Below is a small trained network, with its code and all its weights. Each question gives an input and a class and asks what happens when units are switched off, that is, made to give their printed mean instead of their output.

import numpy as np


def w(rows, s, z=0):
    codes = np.array(rows[::2]) - 128.0
    scale = np.full(codes.shape[1], s)
    scale[-1] = z or s
    return codes * scale


def norm(h):
    return h / np.sqrt((h * h).mean(-1, keepdims=True) + 1e-5)


def f(y):
    return np.maximum(y, 0)


def log_softmax(a):
    a = a - a.max(-1, keepdims=True)
    return a - np.log(np.exp(a).sum(-1, keepdims=True))


def net(x, mask):
    res = np.array(x, float).reshape(1, 6) / 4 @ E
    u = 0
    for l in range(3):
        y = f(norm(res) @ A[l][:, :-1].T + A[l][:, -1])
        res = res + np.where(mask[u : u + 11], y, B[l][:, -1]) @ B[l][:, :-1]
        u += 11
    return log_softmax(norm(res)[-1] @ U[:, :-1].T + U[:, -1])


A, B = {}, {}
E = w([
[61,3,99,111],'x0',
[206,154,130,96],'x1',
[207,114,208,69],'x2',
[223,77,77,160],'x3',
[114,147,40,56],'x4',
[96,125,174,65],'x5',
],0.003)
A[0] = w([
[191,110,249,149,76],'0.n0',
[130,125,138,129,109],'0.n1',
[72,97,105,131,116],'0.n2',
[111,237,104,114,166],'0.n3',
[175,113,173,28,26],'0.n4',
[178,111,78,181,20],'0.n5',
[204,205,132,136,6],'0.n6',
[187,115,70,179,47],'0.n7',
[183,70,66,78,128],'0.n8',
[122,143,123,207,111],'0.n9',
[89,172,142,142,127],'0.n10',
],0.012,0.002)
B[0] = w([
[121,210,99,43,254],'0.n0',
[130,136,125,127,134],'0.n1',
[67,124,163,60,199],'0.n2',
[151,199,117,61,238],'0.n3',
[135,127,22,249,227],'0.n4',
[207,132,131,202,204],'0.n5',
[63,88,185,28,227],'0.n6',
[170,137,94,224,219],'0.n7',
[160,221,154,101,237],'0.n8',
[97,62,67,193,201],'0.n9',
[148,158,91,95,181],'0.n10',
],0.016,0.0052)
A[1] = w([
[57,20,152,88,119],'1.n0',
[114,88,204,156,131],'1.n1',
[76,38,206,110,57],'1.n2',
[2,31,219,154,167],'1.n3',
[133,123,131,128,91],'1.n4',
[115,66,165,108,84],'1.n5',
[111,104,192,142,93],'1.n6',
[201,52,92,123,94],'1.n7',
[157,61,185,127,8],'1.n8',
[168,243,244,1,93],'1.n9',
[83,28,228,111,41],'1.n10',
],0.0065,0.0016)
B[1] = w([
[105,41,153,129,147],'1.n0',
[166,143,170,141,131],'1.n1',
[40,101,172,204,139],'1.n2',
[155,9,200,70,151],'1.n3',
[129,134,138,129,128],'1.n4',
[99,111,148,152,133],'1.n5',
[127,110,161,146,130],'1.n6',
[88,172,106,197,137],'1.n7',
[101,108,63,165,128],'1.n8',
[133,188,100,7,255],'1.n9',
[67,82,169,188,138],'1.n10',
],0.013,0.0068)
A[2] = w([
[133,97,130,121,4],'2.n0',
[149,110,137,132,76],'2.n1',
[87,86,134,107,94],'2.n2',
[155,135,183,114,57],'2.n3',
[147,112,249,110,98],'2.n4',
[182,49,232,84,80],'2.n5',
[140,127,138,132,87],'2.n6',
[175,103,114,90,84],'2.n7',
[93,174,216,254,89],'2.n8',
[132,126,127,128,117],'2.n9',
[124,135,125,126,91],'2.n10',
],0.0065,0.0035)
B[2] = w([
[109,122,92,158,128],'2.n0',
[114,129,145,134,128],'2.n1',
[18,246,255,187,198],'2.n2',
[169,79,67,126,129],'2.n3',
[170,2,87,100,186],'2.n4',
[75,102,169,134,213],'2.n5',
[128,129,121,124,128],'2.n6',
[115,122,154,107,172],'2.n7',
[250,203,199,71,255],'2.n8',
[130,141,136,130,128],'2.n9',
[98,149,149,145,128],'2.n10',
],0.0083,0.00094)
U = w([
[55,9,214,145,4],'0',
[208,135,94,255,79],'1',
[133,218,102,10,255],'2',
],0.0081,0.0021)

Each question gives the input, the list of numbers given to net, and the class t.
The units are the neurons (one row each of A and B). Each row of codes is followed by its name. A weight is (code - 128) times the scale printed after its matrix; where a second scale follows, it is the last column's (A, B and U).
mask holds one flag per neuron, layer by layer. A switched-off neuron (its flag False) gives its mean, the last column of its row in B, instead of its output. The means were averaged over made-up inputs and are rounded, as every weight is.
A unit's drop is (log p(t) with every unit on - log p(t) with that unit switched off) / (log p(t) with every unit on - log p(t) with every unit switched off).
The circuit of an input: a set's keep is (log p(t) with only the set's units on - log p(t) with every unit switched off) / (log p(t) with every unit on - log p(t) with every unit switched off). Starting from the 12 units with the biggest drops (on a tie, the unit counted first), units are removed one at a time, each time the one whose removal leaves the highest keep (on an exact tie, the one counted first), for as long as the keep stays at least 0.8.
units of the circuit, in order: the units of the circuit, biggest drop first
k most important neurons: the k neurons with the biggest drops, biggest first
top k neurons in layer l: the k neurons of layer l with the biggest drops, biggest first
drop when u is switched off: that unit's drop, to one decimal
input [3,7,2,7,-2,-8], class 1: units of the circuit, in order -> 0.n7
input [4,-3,7,8,3,8], class 1: 2 most important neurons -> 0.n4, 1.n9
input [-1,-6,-6,-2,-4,4], class 0: top 2 neurons in layer 0 -> 0.n0, 0.n8
input [7,-5,7,-8,8,7], class 0: units of the circuit, in order -> 0.n0, 0.n3, 1.n9
input [8,-1,-5,-1,6,0], class 0: top 4 neurons in layer 0 -> 0.n2, 0.n0, 0.n3, 0.n10
input [1,-5,0,0,-6,-5], class 0: top 3 neurons in layer 0 -> 0.n9, 0.n8, 0.n3
input [3,7,6,-2,4,2], class 1: 2 most important neurons -> 0.n4, 1.n9
input [7,-1,-6,-7,4,0], class 0: 3 most important neurons -> 0.n0, 0.n8, 0.n3
input [1,-6,-8,-2,-4,8], class 0: 3 most important neurons -> 0.n0, 0.n8, 0.n3
input [4,-4,6,8,2,2], class 1: top 3 neurons in layer 0 -> 0.n4, 0.n6, 0.n3
input [4,-5,8,3,7,3], class 1: 3 most important neurons -> 0.n4, 1.n9, 0.n0
input [5,-6,6,-6,1,-3], class 0: drop when 0.n0 is switched off -> 0.2
input [7,3,8,8,7,-1], class 1: drop when 0.n4 is switched off -> 0.3
input [7,8,8,4,7,-3], class 1: drop when 0.n4 is switched off -> 0.5
input [-2,-8,-8,-4,-3,-2], class 0: most important neuron -> 0.n9
